Each row has a name. Each question is about the rows just above it.

[-44.4  64.4 -19.1  23.4  20.2 -43.3 -35.3 -58.0  39.8]  Matut
[ 20.1  23.7   4.0   8.0  34.8  14.9  -4.6 -13.2  35.4]  zukir
[ 20.7 -18.4  20.2   9.8  20.8   5.1 -14.1 -12.2   3.3]  sebi
[  2.7   7.0   6.4  19.0  22.0   8.4 -10.6 -18.9   5.9]  pufi
[ 20.7  10.6  20.2   9.8  20.8   5.1 -14.1 -12.2   3.3]  Kosav
[  8.3   4.9  -0.1   4.3  13.7  -9.2  -6.7 -17.1  -9.5]  saf
[  1.5  17.2 -17.8  -8.4   6.9   0.5  12.5  -7.1  13.9]  gug
[-3.9 -2.8  9.6  5.7  3.6  9.6  2.5 -0.4 -5.0]  Mip
[ 13.9 -16.5   4.3  -6.8  25.9  21.6 -15.1  -5.2  -6.8]  Fadi
[-44.4  64.4 -19.1  20.0  20.2 -43.3 -35.3 -58.0  39.8]  naz
[  2.5  82.1 -24.1  45.3  31.9 -46.9 -47.7 -71.4  57.7]  Sil
Number of entries in [-44.4  64.4 -19.1  23.4  20.2 -43.3]:  6
Number of entries in [  1.5  17.2 -17.8  -8.4   6.9   0.5  12.5  -7.1  13.9]:  9
Number of entries in [20.7 10.6 20.2]:  3
Number of entries in [8.3 4.9]:  2

[-11.2 -32.1  10.4   0.3  -8.8 -12.2] : Niruz
[ 39.8  30.9 -83.7 -83.2  82.8   7.6] : ker
[ 25.2  39.3 -34.2 -18.6  55.2 -10.0] : mabe
[ 20.3  50.1 -88.3 -80.2  80.2  10.8] : vibuz
[ 59.6 -10.4  -1.3  -2.2  25.3   1.0] : nir
[ 16.5  -3.6 -40.1 -58.1  41.0  -6.2] : fuvo
Number of entries in [-11.2 -32.1  10.4   0.3  -8.8 -12.2]:  6
Count the entries of [ 39.8  30.9 -83.7]:  3
Number of entries in [25.2]:  1
Count the entries of [ 25.2  39.3 -34.2]:  3

[ 17.0  37.2  31.9  44.8  41.5  45.0  35.8   9.1 -50.1 -26.5 -20.9  11.7
   0.0  -8.1  38.4   2.1   3.4  15.7  -9.5  75.2  27.4 -59.8 -38.1 -15.7
   1.5 -16.2   5.9  35.5  48.8 -16.0  47.4]  segu
[-25.4  71.8  37.2  31.5  22.1  28.1  36.8 -22.7 -57.2 -11.2 -31.0  10.0
  21.3 -23.9  21.3  16.6  16.1  -3.5 -54.9  32.6  36.6 -44.0  -5.1 -13.8
  11.8   6.3 -20.9  46.6  37.7 -10.2  34.0]  fil
[-25.4  71.8  37.2  31.5  22.1  28.1  36.8 -22.7 -57.2 -11.2 -31.0  10.0
  21.3 -23.9  21.3  16.6  16.1  -3.5 -54.9  42.6  38.5 -48.1 -13.4 -16.9
   9.0   3.0 -23.0  58.7  41.3 -18.9  31.6]  fuve
[-25.4  71.8  37.2  31.5  22.1  28.1  36.8 -22.7 -57.2 -11.2 -31.0  10.0
  21.3 -23.9  21.3  16.6  16.1  -3.5 -54.9  42.6  38.5 -48.1 -13.4 -16.9
   9.0   3.0 -23.0  53.8  41.3 -18.9  31.6]  fivus
How many entries does [-25.4  71.8  37.2  31.5  22.1  28.1  36.8 -22.7 -57.2 -11.2 -31.0  10.0
  21.3 -23.9  21.3] have?  15
Number of entries in [-25.4  71.8  37.2  31.5]:  4
Count the entries of [ 17.0  37.2  31.9  44.8  41.5  45.0  35.8   9.1 -50.1 -26.5 -20.9  11.7
   0.0  -8.1  38.4   2.1   3.4  15.7  -9.5  75.2  27.4 -59.8 -38.1 -15.7
   1.5 -16.2   5.9  35.5  48.8 -16.0  47.4]:  31
Count the entries of [17.0 37.2 31.9]:  3
Count the entries of [-25.4  71.8  37.2  31.5  22.1  28.1  36.8 -22.7 -57.2 -11.2 -31.0  10.0
  21.3 -23.9  21.3  16.6]:  16

[ 14.6  -0.9 -15.9  23.2   0.7   0.5   0.3  -0.2  -1.0   0.2  13.9  -1.0
   0.4  -1.2  -1.4   1.1 -17.7   0.5 -13.1  -0.2   2.0   8.5   2.7   0.3
   0.1   1.2   1.1   1.2  -0.5  -1.0   1.6   3.2   2.0   1.8  -0.3  -3.0
   3.0   2.3  -4.1   7.3  -0.7   1.3 -11.2   1.9   5.2  41.0   4.6]  Tezir
[-47.0   1.8 -22.7 -25.7   1.4   0.5   0.2  -1.1   0.2  -2.9   7.3  -1.0
   0.7  -4.7  -0.8  -0.1   3.6   1.0   6.2  -0.9  -2.3 -12.6  -3.6   0.4
  -0.2 -14.8   0.2  -1.6  -2.3  -1.4   3.5  -2.7  -6.9   0.2  -0.1 -10.1
 -14.4   1.5  20.8  -7.1   3.0   2.2 -22.3   0.0  -6.9 -12.7   2.2]  bedi
[ 38.2  -0.4 -12.8  59.9   1.7   0.3  -0.1   1.9  -3.1   1.6   4.8   1.2
  -1.9   0.3   0.9  -1.0  19.2   0.5 -13.7   2.5  -2.5  -2.8   0.0  -2.3
   0.0 -29.8   1.9  -1.8  -0.3  -1.1  -2.5  -4.9   9.0  -5.9   0.1  12.3
  -4.1  -0.5 -39.3  -8.3  -2.1   2.1  72.3   3.1  22.3  -5.2  -5.5]  Tifun
[-52.6  -0.4  18.6 -24.8   1.8  -0.2   0.3   0.3  -0.9  -3.4  14.5  -0.2
  -1.6  -5.3  -1.2   1.2 -28.6   0.4   9.1  -1.1  -1.3  -7.2   2.3  -1.1
   0.1   2.8   0.5  -3.2  -1.3  -0.1  -3.3 -24.6   3.0 -10.2  -0.3  -7.4
  18.2  -2.0  14.7   0.2  -6.2   0.9  67.4   0.5  -0.3   9.5   5.6]  sime
[-17.9   1.7   4.4   7.8  -0.3   0.1   0.0   0.3  -1.6  -2.9 -11.7   0.6
  -1.2  -0.5   0.5  -0.7   4.5   1.1   6.9   0.3  -4.2 -11.5   0.3  -1.6
   0.2 -24.3   0.7  -1.5  -1.0  -0.9   0.4 -24.8   4.1  -1.1   0.0   2.2
  -2.1  -2.0   9.9  -5.6  -1.3   1.8  34.8   1.4   0.1 -12.5  -4.5]  kagi
Count the entries of [-47.0   1.8 -22.7 -25.7   1.4   0.5   0.2  -1.1   0.2  -2.9   7.3  -1.0
   0.7  -4.7  -0.8  -0.1   3.6   1.0   6.2  -0.9  -2.3 -12.6  -3.6   0.4
  -0.2 -14.8   0.2  -1.6  -2.3  -1.4   3.5  -2.7  -6.9   0.2  -0.1 -10.1
 -14.4   1.5  20.8  -7.1   3.0   2.2]:  42
Count the entries of [-17.9   1.7   4.4   7.8  -0.3   0.1   0.0   0.3  -1.6  -2.9 -11.7   0.6
  -1.2  -0.5   0.5  -0.7   4.5   1.1   6.9   0.3  -4.2 -11.5   0.3  -1.6
   0.2 -24.3   0.7  -1.5  -1.0  -0.9   0.4 -24.8   4.1  -1.1   0.0   2.2
  -2.1  -2.0   9.9  -5.6  -1.3   1.8  34.8   1.4   0.1 -12.5  -4.5]:  47
How many entries does [-47.0   1.8 -22.7 -25.7   1.4   0.5   0.2  -1.1   0.2  -2.9   7.3  -1.0
   0.7  -4.7  -0.8  -0.1   3.6   1.0   6.2  -0.9  -2.3 -12.6  -3.6   0.4
  -0.2 -14.8   0.2  -1.6  -2.3  -1.4   3.5  -2.7  -6.9   0.2  -0.1 -10.1
 -14.4   1.5  20.8  -7.1   3.0   2.2 -22.3] have?  43

[ -7.4 -21.4 -37.1   8.4 -12.6]  Tiv
[ 12.3 -56.0  26.5 -39.3 -49.4]  zipo
[ 33.8 -20.1  40.3 -13.4  21.7]  bufe
[-51.5  13.6 -73.9  26.3 -52.7]  dep
[ -7.4 -21.4 -18.1  -7.9 -17.3]  mipa
[ 12.3 -12.9  26.5 -39.3 -49.4]  Sov
[-51.5  13.6  27.1  23.7  29.6]  kag
[ 46.3 -18.9  55.6 -13.3  42.5]  kiro
[ 6.7 43.5 44.9 -0.2 37.0]  Res
[-28.5 -62.4 -66.5 -24.6 -82.9]  bira
Number of entries in [-28.5 -62.4 -66.5 -24.6 -82.9]:  5
How many entries does [ 6.7 43.5 44.9 -0.2 37.0] have?  5
Count the entries of [ 6.7 43.5 44.9 -0.2]:  4
Number of entries in [ 46.3 -18.9  55.6 -13.3]:  4

[-16.2  15.9 -12.0 -12.4 -11.0   2.5 -14.6  -6.8  41.4  16.2  -0.4   4.1
   8.4  58.9 -62.6  55.3 -49.8  26.4  42.9  62.5  11.0  29.4 -26.5  -4.6
  39.1 -53.0 -30.6   9.1 -25.1  38.9 -45.0 -39.3 -11.3  41.6 -50.5  52.1
  47.2  52.7  -3.4  55.2 -12.1 -56.1] -> Dinen
[ 25.3  37.1  43.5  30.7  41.8  51.1  33.9  38.7 -13.9  18.9 -47.0  26.9
  49.2  16.6 -48.1  -9.4  27.3 -12.6  16.0  -7.9  16.9  -7.0  29.0 -60.8
  -5.3 -47.0   9.7 -45.5 -69.6  13.4  -4.5 -75.3  24.6 -14.9 -38.1  15.1
  -1.4  17.7 -50.3  11.7 -87.1 -33.9] -> bise
[ 25.3  37.1  43.5  30.7  41.8  51.1  33.9  38.7 -13.9  18.9 -47.0  26.9
  49.2  16.6 -48.1  -9.4  41.8 -12.6  16.0  -7.9  16.9  -7.0  29.0 -60.8
  -5.3 -47.0   9.7 -45.5 -69.6  13.4  -4.5 -75.3  24.6 -14.9 -38.1  15.1
  -1.4  17.7 -50.3  11.7 -87.1 -33.9] -> zeto
Count the entries of [ 25.3  37.1  43.5  30.7  41.8  51.1  33.9  38.7 -13.9  18.9 -47.0  26.9
  49.2  16.6 -48.1  -9.4  41.8 -12.6  16.0  -7.9  16.9  -7.0  29.0 -60.8
  -5.3 -47.0   9.7 -45.5 -69.6]:  29
How many entries does [ 25.3  37.1  43.5  30.7  41.8  51.1  33.9  38.7 -13.9  18.9 -47.0  26.9
  49.2  16.6 -48.1  -9.4  27.3 -12.6  16.0  -7.9  16.9  -7.0  29.0 -60.8
  -5.3 -47.0   9.7 -45.5 -69.6  13.4  -4.5 -75.3  24.6 -14.9 -38.1] have?  35
How many entries does [-16.2  15.9 -12.0 -12.4 -11.0   2.5 -14.6  -6.8  41.4  16.2  -0.4   4.1
   8.4  58.9 -62.6] have?  15
Count the entries of [ 25.3  37.1  43.5  30.7  41.8  51.1  33.9  38.7 -13.9  18.9 -47.0  26.9
  49.2  16.6 -48.1  -9.4  41.8 -12.6  16.0  -7.9  16.9  -7.0  29.0 -60.8
  -5.3 -47.0   9.7 -45.5 -69.6  13.4  -4.5 -75.3  24.6 -14.9 -38.1  15.1
  -1.4]:  37
Number of entries in [ 25.3  37.1  43.5  30.7  41.8  51.1  33.9  38.7 -13.9  18.9]:  10

[-50.6  22.5  35.7  -3.7 -12.2  12.4  -6.3  -9.0 -26.4  10.1  -9.7 -10.2
  21.1 -45.4 -18.4  20.4 -41.3 -17.9 -14.6  -2.3   8.0  23.2 -32.2 -28.7
 -26.6 -21.8 -25.4] -> roga
[-50.6  22.5  35.7  -3.7 -12.2  12.4  -6.3  -9.0 -26.4  10.1  -9.7 -10.2
  21.1 -45.4 -28.3  20.4 -41.3 -17.9 -14.6  -2.3   8.0  23.2 -32.2 -28.7
 -26.6 -21.8 -25.4] -> zez
[ 45.6 -10.4 -28.0   9.9  71.6   4.7 -34.2  42.0  41.0  50.0 -17.9  45.2
  23.5  74.4 -61.1 -44.0  -2.4  -8.4  -5.4 -12.4   6.9 -22.3 -15.3  -7.8
 -21.8   8.1  -9.7] -> Tuvev
[-14.3  24.8  29.4 -14.3  -3.0   3.1 -53.0  15.6  -9.1  45.0  46.3 -10.3
 -51.9 -18.9   0.0   2.1  -3.9  29.5 -11.5  44.1 -16.2  -8.5   3.6   8.2
  16.6 -78.5 -20.5] -> buzi
[ 32.0  53.7  59.8   8.5   8.0  -4.0  64.9 -25.1  12.4  19.6   2.8 -28.0
  -3.5 -29.7 -16.1  -4.9  16.8  -2.3 -20.7  26.3  10.7  25.3  36.8  -1.8
  60.0  21.4   2.2] -> gab
Number of entries in [-50.6  22.5  35.7  -3.7 -12.2  12.4  -6.3  -9.0 -26.4  10.1  -9.7 -10.2
  21.1 -45.4 -28.3  20.4 -41.3 -17.9 -14.6  -2.3   8.0]:  21
Count the entries of [ 45.6 -10.4 -28.0   9.9  71.6   4.7 -34.2  42.0  41.0  50.0 -17.9  45.2
  23.5  74.4 -61.1 -44.0  -2.4  -8.4  -5.4 -12.4   6.9 -22.3 -15.3]:  23
How many entries does [-50.6  22.5  35.7  -3.7 -12.2  12.4  -6.3  -9.0 -26.4  10.1  -9.7 -10.2
  21.1 -45.4 -18.4  20.4 -41.3 -17.9 -14.6  -2.3   8.0  23.2 -32.2 -28.7
 -26.6 -21.8] have?  26
How many entries does [32.0 53.7] have?  2

[-28.2 -13.6 -18.5  14.3] -> fipem
[ 71.3  31.0 -21.7 -54.1] -> nabu
[-10.1 -43.9  -3.1 -55.5] -> resa
[ 38.1 -32.4  40.1  -4.4] -> Zape
[ 71.3  31.0 -21.7  89.9] -> pinif
Number of entries in [ 38.1 -32.4  40.1]:  3
Count the entries of [71.3 31.0]:  2

